Each row is followed by its class.
[ -7  15  -3 -26  -5 -13  -2   5 -19  12  13 -40 -11 -38   3 -30  -6 -20
 -23  16  10   4  -2  22   3 -21   0  22   3   1 -24 -12] -> C
[  5  -2 -11   1   2   4  33   8  16   4   6  29  11 -11  20 -35   0   9
  13 -20  10   2 -27 -16 -34   6  -9 -11 -18  17   8  27] -> T
[-30   1  28 -30 -31 -10  19   9 -39   4  20 -65 -24 -50   6 -49 -55 -14
 -25  46  -5  28  26  27 -23   6  -5  23   4 -25 -35 -30] -> C
[-31   5  -5 -60   4 -39  19   9  46   1  -2 -57  26 -48 -50 -31  25  -7
 -94   4 -24  -1  -2  18   8  31  16   3 -13  -7 -60 -25] -> B
[ -2   3  10 -11   0 -17  10  16   1   4 -15 -25   7  -9 -23 -15   6   3
  20   4  13   9   5   0 -34  -5 -16 -25  -9  -9 -11  -3] -> T
[ -3  -7  15 -27 -20 -21 -27  -3 -28   6 -15  18   9   0 -35 -17   4  17
 -49   3  -7   2  14   4  12  35   8 -13  23 -26 -39  -4] -> A
[ -2  13 -21   1  14 -12  29  18  10 -15  -5  14 -25 -20 -27 -18   1  10
   9   8  -9  -1  -2   3  11  36 -27  -1 -16  17  13   0] -> F
[ -8  22   6  19 -48 -26 -34  -8 -20  10  27  17  24 -10   7 -16 -29  38
 -21 -23  13  45  27  45  -8  11 -13   1  24 -49 -18 -13] -> W
[ 48 -37 -13  -3   9  14  29 -21  55   6  11  29  22  45 -10  30  16  -4
  20  20 -29 -11  -9 -44  31   4 -17   2  -5  17  29  22] -> W
[-39   0   0   2   5  -6  21  12  39 -14   2 -73   9 -42 -19 -19 -40 -13
 -27  19  24   2  31  22 -14   3 -14  42 -14  13 -13 -24] -> H
[-16  40  -8 -33  -1 -28 -17   2  10   6  19  -3  21 -46   9 -15   6  -5
 -52 -20 -11  29  -6  41  16  33 -16   6  -4 -14 -34   8] -> D
[ -3 -42  13  12 -17   1  44 -18  27  29  -9   5 -31 -13  -2  44  11  19
 -36  36 -14   8  16  16  -3 -18 -67  56   8  11   3 -11] -> C
[-43 -12   5   2 -24   3   6  -1  30 -11  -6  21  21 -31 -38   9  18  37
   0 -15  18 -11 -12  10 -38   2 -14 -12 -29   6 -12 -17] -> T
[ 24 -40 -18  15  -3   0  73 -29  42  51  26  17 -16   7  19  -6 -18 -14
 -58  54 -22   5  41  15  39 -19 -37  34  18  17   1  16] -> A
[ 30  15  -8  -3   6  -7  35   9   2  10  19 -58 -18 -12  -9 -22 -50  -7
  16   3  21   9  37  15 -10 -23 -50 -13   1 -29  -5 -16] -> W
[ -4 -17  -9  10 -28   6  59  17  43   6  -2  -9  -5  -6   3 -23 -38  25
  37 -34  43 -11  -4 -28 -41 -10   6   0 -13  -3  41   1] -> S
[-37  47  -4  34 -33 -29 -60  11 -29   9   1  -9  16 -27  -5 -26 -37   4
 -19  17  -3  38  33  33  -5  13  39  25  22 -31 -25 -15] -> N
[  7  20   7  30  -4 -15  26   1  21  -8   5  26  14 -51  12  -1  -4  24
 -46 -14   1  18  -5  41 -14  19 -20  -9 -11  -4   3 -19] -> S
[-35 -23 -15 -29 -19  12 -10  -9  42 -20   5 -35   6 -26  -6  -7 -32 -13
 -41  -5   8  -6  -3  -2  -8  20  10  45 -12   5 -24  -5] -> H
[  0  10  14 -12  -8  33   6   0 -44   1  58 -19 -33   0  14 -27 -65 -23
 -28  -5 -12  10  38  10  -7   7 -25  51 -20  24 -10 -15] -> T
[-18  61 -10  -8   3 -39  13  24  -1  12  16 -60 -19 -36  35 -22 -27 -43
 -42  39 -33  47   7  25 -21   3  19  15  -8 -19 -11 -13] -> B
[-28 -10   1 -27   9  -1 -13 -12  -4  -2 -24  -6   6  43 -23  11  13 -21
  -9   7 -23   1 -18 -11  14  24  50  10  17  32   3  16] -> J
[-13  16  11 -35 -26 -26 -43   4 -28  -2  12 -21  24 -31  -9 -35 -28  -7
 -62   7 -17  27  15  21  17  37   8 -10  24 -42 -46  -2] -> D
[ 36 -41  -8 -17 -20  -6  49 -30   1  26  26  58 -22  46  28   4  12 -14
 -29  48 -71  47  20   5  53  40 -26  21  15  10   1  32] -> F
[ -7  35  -5  31   2  -5 -62  12 -73   3  -3  -2 -10  14   3 -27 -41  13
  -1 -30  10   0  36   9 -11   1  15  16  33 -33 -23   3] -> N
[  3  -9  -2  -6 -19 -26  32   3  41  13 -11 -35  18 -27 -18 -13  -7  -6
 -36   7  22  20  16  23   6   1 -23   0   8 -19 -25 -11] -> H
[  5 -47   2  -2 -22  -5 114  -3  46 -18   2 -30  -5 -31 -23 -36 -25   5
 -45  -4   7 -24  -3   8  -7   9 -31  11 -30   0  19  -4] -> S
[-19   9  35  21 -28 -16 -13   1 -16  -1 -16   7  -3 -17 -10   7 -37  15
 -31   5  -7  55  27  38 -10  39 -17  22  10  -2  -3 -19] -> J
[ -9  23  15 -13 -16 -37 -26  10 -11  28  14 -47 -13 -12 -17 -11 -17  12
 -36  11 -13  15  40  34   4  15   7  -1  25 -55 -35 -21] -> A
[-62  21  19  20 -16 -10 -79  -3   0   2  -4  31  19 -14 -11  15 -22  44
   4  -9  16  30  41  36 -15  28  29  13  30 -19 -15 -29] -> A
[ 10 -10  -2  12 -12 -21  32  -3  -8 -25 -18  39 -15 -24  -5 -14   5  16
 -22  16 -25  25  -8  33   7  44 -39 -24   8 -24  -1   3] -> F
[-28  20 -13 -17  20 -25  12   5  41  -8 -18  -9   9 -38 -35   9  12   6
 -21  -9  -6   1  -7  21  15  38 -27  -9 -10  -7 -14   0] -> D
[ 15 -13 -17 -20 -15  21  18 -21 -16  11  40  -2 -44   6   0 -19 -97 -20
 -59 -20  -3   8  56   0  51  42 -41  29  -7 -14 -35 -18] -> D
[-11  -8  16  11 -10  -4 -40  -8   6 -11  -8 -11  27 -20 -51  16  -1   6
 -38  -5  18  -1  25  30  13  -4  -4  16  -8  18 -13 -29] -> J
[ 25  13   7  -1  16  -1 -32   6  -8  -3   3  12  24  -4  14  29  37   3
  17   0  -3   5   1  23 -10 -33 -32 -19  29 -13   5  28] -> H
[-13  17   4  15  17 -10  15  18 -17  19 -10  -4  -8 -11  55 -27 -11   9
  54  12  26  23  -4 -12 -51 -18  -1  14   1   9  15  16] -> C
[-36  19 -34 -28 -17 -20  22  10  18  -3 -39 -25   3   2 -32 -30   9 -17
  45  -4  11 -18 -39 -33 -17  15  65 -37 -24 -31 -22  11] -> N
[  7 -43 -10  11 -14  15 -10 -31  28 -12   4  35  26  25  19  13  27 -10
 -27   7  -8   0 -11   4  27  -7  20  31  14  22   9   4] -> F
[-38  21 -13   7  -5 -20  -9  20  55 -18 -12 -38  12 -44 -15  -8 -26   4
  -4  -2  13   5 -15  11 -16  28  22   0   4 -19   0 -13] -> H
[ 10 -24  -9  34 -15 -14  -7 -15  -4   9  28  18  12   1   0 -21 -14   5
 -67  21 -27   3  17  13  17   6 -10  24  10   3  -6  13] -> T
[  2 -32  -5  -1 -17  11  82  -9  19  -6  -1   0  -5  -5  -2 -11  27 -14
 -53  20   4 -18 -13  -2   6 -10 -31  46 -32  47   6  -9] -> F
[-14  59 -41 -19  -6 -18 -19  11  31   9   1   0  -2   0   2  17  19 -22
  -1 -21   0  -5 -57 -15  14  25  63 -25 -12 -14 -11  -5] -> H
[ 18 -39 -15 -19 -22  33  22 -19  39   5  -6  11 -26  -6 -27  14 -50 -16
 -38   0  -2  -8  -4 -32  19  26  -8  12 -24  27 -11 -18] -> J
[-14  -3  13  -4   3  -8   1   9  36 -42 -32  -6   0 -38 -28  14  18  22
  -1 -15   1   7 -16  24 -16  43 -25  -2 -18 -11  -6 -29] -> F
[ 12  19 -10  12 -21 -16 -33   0 -37  13  19  35  10  15   5 -18   0   6
  -8   1 -42   9   5   6  20  14  21   6  26 -32  -7  36] -> N
[ -9 -15   1   0  32   8  -7 -17   4  -6  -5  -7   6  13 -23  19  10 -11
 -35   5 -18 -16   7  19  20   1  -1  20   9  40   1   7] -> J
[-10 -17  -7 -24   6   3  21  -3  16 -14  -6 -42   7 -24 -20 -13 -10  -7
 -31 -18  13 -35  -7  11   2 -12 -22 -19  15 -28 -15   4] -> D
[ 17 -57  -5 -10  -5  12  62 -24  39   6 -11  35  -4  34 -14  33   1  -1
  10   7 -14  -4  19 -26  30  13 -59   7 -14   5  17  30] -> D
[ 26 -25 -26 -16   2  -3   0 -10  25   4  28  -7  28  16  12 -12  58 -27
 -24  24 -20 -24 -23  -5  31 -37  23  21   3  25  11  29] -> F
[-15  11 -16  -1 -26  -3  54  13   6  22  16 -19  -2  18  14 -34 -14 -15
  64  13  -2  -3  -1 -28 -21 -17  35   5 -25 -16  14  28] -> N
[-32  31   1   4 -15  -7 -19   7   8   6  21  16  14 -44 -15  25  12  21
 -46  11   0  14  20  36  -5   6 -34  29 -12  18 -24 -18] -> H
[-38  23  -6  10 -27 -12  24  20  20  21  13 -14  -7  -8  28   4 -18  12
  38  24   1  26   3   2 -43  -7   9  -7   9 -26  15  12] -> H
[  0  18   6   4  -2  11  57  20   3  -3   4 -27 -30 -36  17   0 -47 -11
   2   7   9   5  11   2 -25  -5 -67  15 -19  -7  21   0] -> D
[-27  63  -1 -20 -13 -27 -41  13 -25  17 -14  30  -6  -8 -22  33  32  -3
  38  37  -8  27   2  15  -4   2  23 -39   1 -17  -6  -7] -> A
[ -1 -20 -13  32   1   6 -43 -30  -5  13   4  62  21  46  14  41   1   8
  -2  -2  -3   8  33   0  35 -12 -10  10  35   0  12  24] -> D
[ 27 -33  15  24 -25 -18  -8 -17 -19  10 -19  51 -12  58   3  39  26  23
  -6  13 -31  38  26   6  23  27 -27  12  28 -21  10   5] -> F
[ -9  -3  16 -10 -34 -11  -2  -7 -20  37  14  33   7  14   9  33  10   9
 -18  45 -42  44  32  18  11  -4 -37   3  44 -17   2  26] -> D
[-24  -6 -11 -45  -2  -3  35   4  33  23  -8  -6 -15   7   1 -16   4   9
  14  -7  -2 -13 -17 -22 -21  18  21  -8   3 -10  -8  20] -> A
[ 31  29   3 -10  15  14 -19   8 -37   6  50  23 -14  14  30   1 -15  -7
 -10  -4 -46   7   7   5  12   7   8  10  23  14  26  22] -> S
[ 17   2 -28 -17  28  -5  65   1  29  23  10 -27 -15  28   0 -22 -20  -7
  15   1 -12  -4  -3 -11   9   2 -15  -9  25   0  13  22] -> W
[-19  33 -24 -15   8 -20  18  11  26   8 -12 -32 -17   2  14 -24 -14 -28
  29  -3  19  -2 -20 -10  -7   5  45   0 -12  -9  10   9] -> A
[  5  30   5 -12  -4 -21 -51   5 -28  -4  -9 -11 -17 -35  -6   2  -3  -1
  -9 -17  16  20   1  30   4   5 -18  16   1 -21 -23 -22] -> C
[ 26 -14 -19  -1  25 -19  -3  -2  24 -16 -16   4 -20 -13 -54  25   5  36
 -22 -35 -10 -29  11  15  13  24 -45 -26  -1 -26  -1  -1] -> S
[  2  19 -21  -3 -20 -29  -2  -2  -7  19  -7  -1  -5 -26 -17 -35 -23   4
 -41  -7 -10  18  17  21  15  34   3  -8   6 -43 -55  -5] -> N
[-12 -38  -9   2  -1  -6 -10 -18  33  -6 -29  -9  19   6 -30  -6  -2  15
 -31 -49  34 -16  -1   6   2  10   4  16  -3   9 -13   3] -> J
[-12  -6   6  -8  -4   6 -11  -2  -5 -12   5 -42 -16  -4 -15 -23 -66 -22
 -28   1  -7   9  16   8   7  29  21  22   3   5  -6 -12] -> J
[  6 -36  -8 -16 -31 -12  40 -15  33  24  10  11   6  10  -1 -13  -8  -1
 -58  -6 -15  19  20  -1  17   2  -8  20  13 -11 -13   3] -> B
